[ 20   0 -51  23 -17 -26  19   2  21  34  28 -18  27  -4 -11 -10  12 -25
  49  36  -1  -7  -9  11  11 -10 -16   1  21  14   4  10 -14 -21  48 -32
 -13 -32  25] -> 8
[ -4  10 -12 -16   1  -3  18  16  -1   3  14   4 -19  18  34 -22 -23  -3
 -42   6  -5 -17   3  22   4  -9 -22 -25 -39  -8  40  17  10  11   6 -19
  15 -10  21] -> 0
[ 23  -8 -74  34 -38  13  41  -6 -43 -24  11  -3  35  22  10  36  22 -17
  20  56 -25 -38 -48 -40 -35  -2 -74  -7   5  22   9   4 -31  38   7  11
  19  11   1] -> 1
[  7 -12 -28 -10  33  -5   5   0   9 -10 -24  59  12  25  20  -6  21 -15
 -18  -6 -10  -1  -2  13 -18  17 -32 -42 -33 -27  25  45 -20   7  24  16
  25 -14  19] -> 2
[ -5   2 -21 -45  24 -20   9   4  19  -9  29  17  -4  -7  23   6   3 -24
 -20  -5  13 -19  -1  -6  -5  24 -33 -16 -48 -10  26  15   5  15  10   9
   9  10  26] -> 7
[ -2   4 -40 -14  25   3   1  10   0 -25  21  43  23  12  32  -9  14  11
 -40   7 -12 -12 -25  -4 -13   7 -34 -28 -43 -10  49  14  -7  20  25 -16
 -11 -18  44] -> 7
[ 11 -41 -44  38 -26  13  20  12 -12  14 -11 -33  30  21  -4  15   6   4
 -33  29 -24 -29 -16  -4 -28  11 -22 -31  15  -1  19  19 -14 -25  65 -21
   2 -17   9] -> 2
[ -8  -9 -15   0   8   9  21  29  -2  11   9  29  16  23  22   0   5  10
 -24  -2 -22  -7   1  24  -7 -12 -16 -15  -7 -34  23  38  21  30 -25 -12
  32 -11  32] -> 10
[  3 -33 -40  14   6   3  27  18   9  50  -2 -71  26  20 -17  39 -25 -10
  20 -10  14 -53  -4  31  11 -21 -49 -39  -2  18  -4  14  28  16  51 -14
   8 -15  -4] -> 9
[  5 -36 -31  33 -31  15  -5   0  -3  34  14 -61  25   5 -16   4  -6   3
  19  22   5 -33 -19  32  -2 -17 -33 -21   4   6 -10  13   7 -22  25  -9
   2 -47  -7] -> 8
[ -9  12 -22 -19 -13 -13  25  17  12  -1  22   6  15  26  27  13  27  -6
  -6 -22  11 -26   2  30  10  32 -14 -19 -28  -9 -17  30  -9  -6  24   1
  51  27  16] -> 3
[  4  42 -62   5  -3 -12  35  31  25 -29  35  36  30  26  46   2  37   9
 -35  26 -42 -37 -13  55  13   0 -27 -14 -57 -31  35  -4  -5  30 -44   0
  51  -8 -14] -> 1
[-15 -26 -49  13 -48  -2  29   5   6  11  18 -46  32  10  -1   4  10 -12
   0  17   7 -55 -30   3  -5  27 -32 -29  41  33 -24 -19  -7 -22  71  16
  19 -18  14] -> 5
[  2  12 -40 -16  12  -3   5   9  -6 -12  21  18   9  33  10  -8  18   6
 -37  -2  -5  -7  -6  23  -6  -2 -27  -5 -57 -19  28  38 -20  -3  19 -11
   3  36  10] -> 3
[ 13 -18 -25   9 -12   5  27 -20  69 -16 -14 -30  -4  12 -29  -4 -24 -30
 -40  12 -30  14 -22 -19  -5  28 -30 -47  45  -7  44  56   9 -34  35  29
  -9 -18  -7] -> 0
[ -9  27 -20 -26  -1 -22 -18   9  31 -54  13  36  14  12  30 -55  15 -13
 -45  29   8  -8  -4  42 -15  36 -25 -15 -25  11  23  20 -22   9 -12  19
 -13 -23  33] -> 7
[-10 -57 -42  17 -53  34  -3  -2 -25  31  11 -71  19   0 -25  39  -5  10
  14  19   4 -41 -11  -1  -6  29 -61 -31 -21 -30   2  20  17 -13  22  33
  21 -30  -5] -> 10
[  7 -45  24  14 -42  21  -9   5   3  32  41 -49  59  14 -13  13  -1  19
  19  21 -14 -26 -15 -22  13   4  -9 -41 -41 -15 -22  15  19 -18  26 -17
   6 -17  -4] -> 6
[ 12   1  -9 -28  23  -8  11  42  13  -5 -11  52  51  18  21 -16 -20   8
 -10   7 -27 -16  -6  25  -2  25 -27 -51 -19 -19  15  13 -11  45 -34  11
   5 -10  44] -> 4
[  2 -27 -30  17 -65  10  13  14  18  37  23 -61  25  18  -1   7 -18  18
  11  22  -6 -29 -25  -4   5  37   1 -35  -1  14 -21 -39   0 -51  62 -12
  17 -47  10] -> 6
[-30   3 -15 -49  22  -5  25  22   0 -16  43   6 -22  11   7 -20  -6   2
 -14   9   9 -10  -7  53  20   3 -63 -38 -35 -29  53  38  14  18  27  11
   0 -17  12] -> 9
[ -1 -16 -60  16 -36  10   9  25  12  35  -7 -42  34  12  -8   6 -12  11
 -10  11  14 -28 -21   1 -21  12 -42 -42 -24   1   8   2   3 -34  34 -11
  31 -13  40] -> 9
[  0 -37 -61  -3 -24  27  -9   0 -15  19  21 -39  28   7  -6  19  -3  17
  10  27   3 -36 -41  -9   8   0 -39 -28  -5   5  -6 -23 -13 -14  60  -7
  -9 -37   3] -> 8
[  5 -23 -32  38 -30   5  29   8  -3  18  20 -47  38  11 -12   6  16 -13
  16  30 -20 -26 -27  11   1  22 -41 -58 -16   1   9  16 -14 -28  57 -14
  22 -39   1] -> 0
[-24  22 -16  -2   1 -10  19  25   0 -11   2  26 -10  15  11 -14  -2 -15
 -21  16 -11  -4  -6  29   8   2 -38 -18 -63 -35  56  23   7 -15 -23   0
  20  -6   3] -> 2
[  5 -20 -72  28 -45   1  25  13  -6   6   6 -40  43   7 -16  11  14   6
 -10  45 -15  -8 -40   1 -27  18 -41 -15  28   1  12  -3 -22 -34  52 -14
  -4 -20  28] -> 8
[  7   4  13   9   9   6  11  19  -4  -3 -21   4   0  23   6 -14 -11   3
   2 -17 -30   1 -15  51  -9 -13 -19 -20 -17 -30  43  44  27  24  -9   3
  18 -26  15] -> 5
[-18   5 -21 -13   9  -4  12  34  -5 -16  13 -25  -8  14  25 -48   6 -35
 -21  13  -4 -44 -31  45  -3   5 -55 -33 -26 -16  58  43  -3  10  -8  -1
   6 -15  14] -> 7
[ -1 -29 -38  18 -55  -8   7  -4  -7  42  48 -47  33   1   7   1  23  -8
   7  26  14 -26   3   5   7  33 -11   6   7 -18 -16  24 -11 -21  72 -31
  16  -5  47] -> 10
[  8 -42  -7  32 -27  17  14   1 -30  24  12 -43  37  11  -8  16   0 -13
  -3  45 -28 -48 -28   7 -33  14 -49 -56 -36   1  12   5 -14  -1  44  -2
  19 -27  -4] -> 4
[ -2 -27 -11  43 -14   4  27   1   5  23   0   3  21  13   2   1 -29 -19
  -5  24 -17 -30 -16  -2   5  23 -31 -41 -22   2  10 -13 -10 -33  19   6
   7 -23  -5] -> 2
[-49   9   9 -20   2  -2   6  16  -3   0  30  42  -6  -8  15  -8  41  -5
 -20 -15  20  -6   8   9  -3  30 -27 -42 -55 -28  18  37   4   2 -19   7
  35 -24  25] -> 0
[ -9   0  -1 -24  24  -6 -31  35  13  17 -37  81  12 -15   0   1 -17  25
 -50 -50  28   9   7  -5  20  49   4 -15 -26 -24  -7   2 -26  21 -44 -21
   8  39  59] -> 2
[ 30 -27 -58  21 -10  -3  12   1  29  23  11 -81  18 -12 -41  46   0 -30
  21  42 -20 -30 -12   2 -58  45 -12 -16  -3  19   7  -7 -23 -34  53  28
 -20 -37 -20] -> 9
[ -9 -31 -27  78 -70  17  25  -9  -9   9  -3 -62  21   7   0  15   8 -21
   8  42 -18 -11 -65 -19 -15  29 -14 -21  44  16  -4 -20 -33 -72  90  -7
  20 -20   6] -> 6
[ -6   8 -22 -28 -11   4   3   1  -7 -14   2   1   6  12  23  -8  -3  -7
 -37   8   0 -11   6  16  -2  16 -26 -30 -53 -31  34  22  29  17 -41  -3
  12 -21  26] -> 10
[ 14 -37   2  13 -33  -6  35  -9 -15  35  -5 -82  -1  30 -13 -23 -29 -27
 -31  24  11 -22 -33  32 -23  -1 -19 -22  19  19 -12 -22   1 -61  61 -20
  14   7 -14] -> 3
[ -1 -42 -50  46 -18  16  21  10  -9  36   3 -37  36  12 -16   5  14   7
 -11   8 -24 -26 -20  -4 -27   4 -16 -33  14  -2   8  -3 -10 -32  50  -9
   4 -24   8] -> 5
[ -7  19 -48 -29  -6 -17  13  12  27  -2  23 -12 -13  11  15 -14 -17 -24
 -13  26   1 -11   9  44  -4  11 -17 -11 -61 -18  38  25  20 -16  -9   9
   7 -25  23] -> 10
[  4   4 -39  -8  -6 -18  22   7   6 -13  17  24   8  16  41  10  19  -6
 -24  11 -10  -7  14  14 -18  11 -22 -25 -34  -7  19  16   0  12   0   7
  32 -14  19] -> 6
[ 19 -27 -51  45 -33  25   6  -1   6  15   1 -38  25   6 -17   8  -2  -1
   1  12  -7 -21 -33 -26 -20   5 -28 -40  18  27  -6  30 -21 -24  32 -14
  14 -23  20] -> 0
[ 12 -39 -63  29 -27   7  36  18 -15  36   5 -17  28  29  -1   1  10  19
   1   8  -1 -19  17  -4 -23   3 -13 -42  34  26 -16  12 -16 -31  51 -20
   6 -18  19] -> 3
[-11  -2 -70  22  40  -3  -2   7  -5 -28  27  59  24   8  28   2  16  16
 -41  -3 -10  -3  -4  54  -6  37 -25 -15 -73 -26   8  27 -67 -25  12  13
  -2  14  17] -> 2
[-11  27 -21 -25  -6 -24  10   6  24   6  11   6  11   3  15 -28  -3 -23
 -10   5   3 -17  11  22  14  20 -23 -32 -49 -22  30  10   7  -7  -8   1
   5 -12  23] -> 4
[-14  39 -75  -7   3  -9  36   7  16 -36 -10  16  -4  -6  19  -3  33 -14
 -21   8  -1  -8 -31   6  -5 -12  -8 -22   0  -6  47   6   6 -22  10  -7
  -2 -13  14] -> 1
[ 20 -10 -19 -63  31 -25  26 -23  12  21 -11 -24 -33  10  29 -67   6 -44
 -32  -9  15 -20  21 -19 -11 -21   9 -52 -16  21  11 -33   9 -30  58 -31
  -4  -8 -12] -> 7
[  3 -25 -58   8 -52   4  42  30   4  30  19 -42  22  23   3  22  13  -6
  -9  58 -18 -48 -18 -10 -28 -13 -53 -33  -9 -20  43  25  32   1  32  -5
  43 -24   7] -> 1
[  2  20 -42 -33  33 -24   5   0  13 -23  39  19 -32  17  44 -31   5 -29
 -34  32 -15 -39  33  49  38 -44 -30  11 -65 -27  66  50  -8  19  43   3
  -7  19 -27] -> 2
[   1  -11  -30    8  -62  -14   53  -59   38   19   28  -23   42   27
    3  -21   38  -67   -2   19   -3    1    5 -103  -13   36  -26  -19
   67  -13    7   32   37  -22   -2   -7    8  -20   32] -> 10
[ 12 -30 -40  -9 -37   5  17 -18  17  -9  53 -39  63   4 -14  14  15  -5
  11  33  -5 -10 -67 -46  12  14 -17 -20  56  16 -25 -12   1 -23  76 -23
   2  -9  36] -> 5
[-49   5 -22 -24 -27   6   3   9   3 -36  53   3  12  27  13  12   9  21
 -23  11  19   5 -33  40  -1  12 -31  -2  -8  -2   2  34  20   3  34  -1
  19 -21  46] -> 5
[ -8  13 -16   3   2 -11 -13  12  -3 -12   9   2 -17 -16  31 -12   6 -13
 -30  16  10 -26 -18  43 -13  -7 -28   7 -55 -12  40   5  -5  -9  24   6
  26   0  18] -> 7
[  7  33 -30 -30  -2 -37  31  20  19 -28  43   2  13  17  43 -14  15 -30
  -7  29 -14 -25  -9  25   4   4 -14  -1 -21  -1  39  34   2  23  17 -11
  -1  -1  33] -> 6
[  0  15 -27  -7   8 -25  15   5   9   8   9  14 -13  -2  15 -29  -9 -19
 -20  -4   8  -2  28  22  23  13 -24 -18 -19  -9  33  29 -11  10   3 -13
 -11   0  24] -> 0
[-23  18 -22 -29 -13 -11   6  26  11 -16  20  42  15  17   5  -7  17  11
 -31   5  10 -24 -12  11   6  32 -40 -22 -43 -11  29  30   0  16   8  -7
  14  -9  39] -> 2
[  0 -24 -21  59 -34  10  31  14  20  32  -5   8  26  -9 -27   0 -14  10
 -13  -5 -19 -25 -22  19  16  65 -24 -58  23   9   2 -17 -15 -14   6  -4
  14 -44  23] -> 10
[  0   1 -57  -2  22  10  21  29  -1 -38 -19  30  37  17  44   0  39  14
 -46   5 -31  14 -42  52 -25   2  10 -40  -4 -32  -1   1 -18 -24   4  -9
  59 -12  34] -> 10
[ -2  -4 -96   8 -39   2  14  -7  25  -4  37 -10  29  11  13  21 -10  -3
   1  25   2 -34 -24 -29  -7  10 -40  -8   8  20  17   2   9 -14  45  20
   3 -27  45] -> 5
[-14   9 -46 -15 -27   2 -16  20   2   7   5  -4  -4  20  19 -31  11   1
 -20  10  15 -19 -13  40   1  13 -35 -15 -33 -15  21  31 -17  -2  14 -15
  21 -20  34] -> 8
[  6  -9 -41  41 -44   1  38  -9  10  54 -23 -10  26  29  -1 -15  28 -23
  30  12   1 -21 -16 -44  -6  -8 -13 -41  22  12   5  -5   7 -22  60 -40
  22 -33  19] -> 1
[  0   1 -14 -17  20  -5   3  19 -12 -11   6  -5  -6  12  14  16  -7  -5
 -34   3  -7  -3  -4  47 -12  16 -26  -9 -48 -19  22  33 -17  25   9  -4
  13  12  12] -> 0
[   0  -15  -32   28  -29   -8   23   -7   13   35   66  -12   22   16
  -30  -31   31  -11   43    9    1  -50  -41   61   10   24  -85  -29
   26    0    2  -29   11   18  -33   30   51 -114  -18] -> 5
[ -4 -25 -28  14 -56 -10  44   1   3  12  31 -40  34  21  -3  -5  19 -29
  15  38  -2 -21  14 -24  -1  19 -42 -53 -10   3  -9  45  10 -41  17 -13
  34  -9   3] -> 2
[-32 -38 -24  10  -9   3  28  22 -50  30   0  -2  25  19 -14  17 -17 -20
  20  24  21 -14 -20 -35  -1   9 -50 -25 -16  23 -32 -20 -31 -17  22 -17
   4  33  13] -> 2
[  3 -25 -54  36 -32  21   8  -7   9  50  38 -12  32  27  -3  33 -19  22
  45   6  -9 -26  -3 -22   7  15 -22 -19   4  13  -5   7  -5   4  70 -20
 -10 -53  35] -> 4
[  6 -36 -41  33 -43  13   4  -2  19  38  19 -76  20  -3  -9  11  13  -5
 -25  33 -12 -45  -8 -11 -19   9   2 -26  23   8   4 -14   1 -45  65 -11
   6 -52 -14] -> 0
[ 19 -17 -44  33 -43   2  18  14  14  30  22 -51  45  14 -11  16  -8  14
   0  30 -13 -38 -21  20   0  12 -32 -34  -3  13   4 -16   9 -13  44 -18
  18 -59  11] -> 0
[ -5   6 -11 -27 -19  -1 -16  33   7 -17  21 -16  16  16  39   7  13   3
 -18  17  -6 -31 -12  53  -8  43  -1 -31 -68 -16   3  10  -8   7  -2   4
  33 -31  15] -> 6
[  4 -19 -62   6 -46  11  14  18  27   5  13 -36  16  25   4  30  -7  16
 -47  27  -3 -41 -22  20 -24  38 -10 -42  -2  30   3 -10  -4 -40  68  -3
  23 -34  14] -> 3
[  0 -29 -41  24 -12   0  42  41  31  21 -13 -24  46  16  -8  70 -19 -18
  35  43 -15 -26 -20   7 -12  13 -37 -55  22  34   5   8  14   8  85   3
  28 -34  28] -> 9
[-35   4 -21 -15  -3   8 -12  41 -15 -36  30   3   7   6  24 -21  24  12
 -22  25   1 -11 -27  44  -3  15 -34  -9 -11 -21  39  24  -8  13  -1  -6
  -2 -34  29] -> 7
[-13   6 -21  -9  -1  -4  -2   4  11   0  21  13 -12   3  18 -26  -5 -22
 -12  13  23 -17 -23  30  -3  16 -47 -21 -22  -5  24  20 -13   3  13   9
  23 -15  34] -> 9
[ 13 -19 -44  38 -49   6  21 -13  15  16  22 -41  28   8  -2   7  10   1
  -9  23  -8 -22 -13 -12   3  10 -26 -31  15  13  -7   5  -8 -32  62 -12
  26 -25   6] -> 0
[-20  13 -17 -14  -5  -5  18  14   6 -12  28   8 -11   7  21  -3  10 -19
 -16   3   1  -7  -6  18   0  37 -27 -28 -26 -13  25  39 -12   6   3  -1
  22 -16  25] -> 0
[ 41 -29 -29  56 -52  -3  30 -45  11  36  10 -36  34  -5 -23  -8  24 -11
  19  24  -5 -28 -19 -30 -12   2 -23 -28  25   9 -10  -2  -3 -35  56 -11
  10 -25  -9] -> 1
[-23  41   2 -27  -7 -24  28   8  20 -15 -20  48 -20  -1  25 -36   3 -33
   9 -31  16 -15  31   2 -11  49 -12 -31  -9  11  28  62   6  22 -37  26
 -24 -19  47] -> 8
[-34  39 -33  -8 -19 -14  40  29  10 -18 -32  -6  -1   6  35 -38  14 -37
 -66  17   3  -7 -54  15 -37  41  29 -29  10  -2  15 -72 -11 -57 -56 -21
  19 -16  15] -> 1
[-18   2   3  -6  -1  -6   6  16   2 -10 -21  14   8   6  11   5  -8  -2
   8 -13   6  15  16  15 -10  41 -30 -34 -44 -23  36  47  18   3  10  10
  -6 -20  43] -> 7
[ 28 -12 -45  33 -33 -16  51  10  22  36  25 -22  12  22  -8  23  -6  -5
  -4  17 -16 -35 -12 -11 -27   7   1  10  41  47 -20  -9 -14 -14  60 -36
  25  -4  14] -> 2
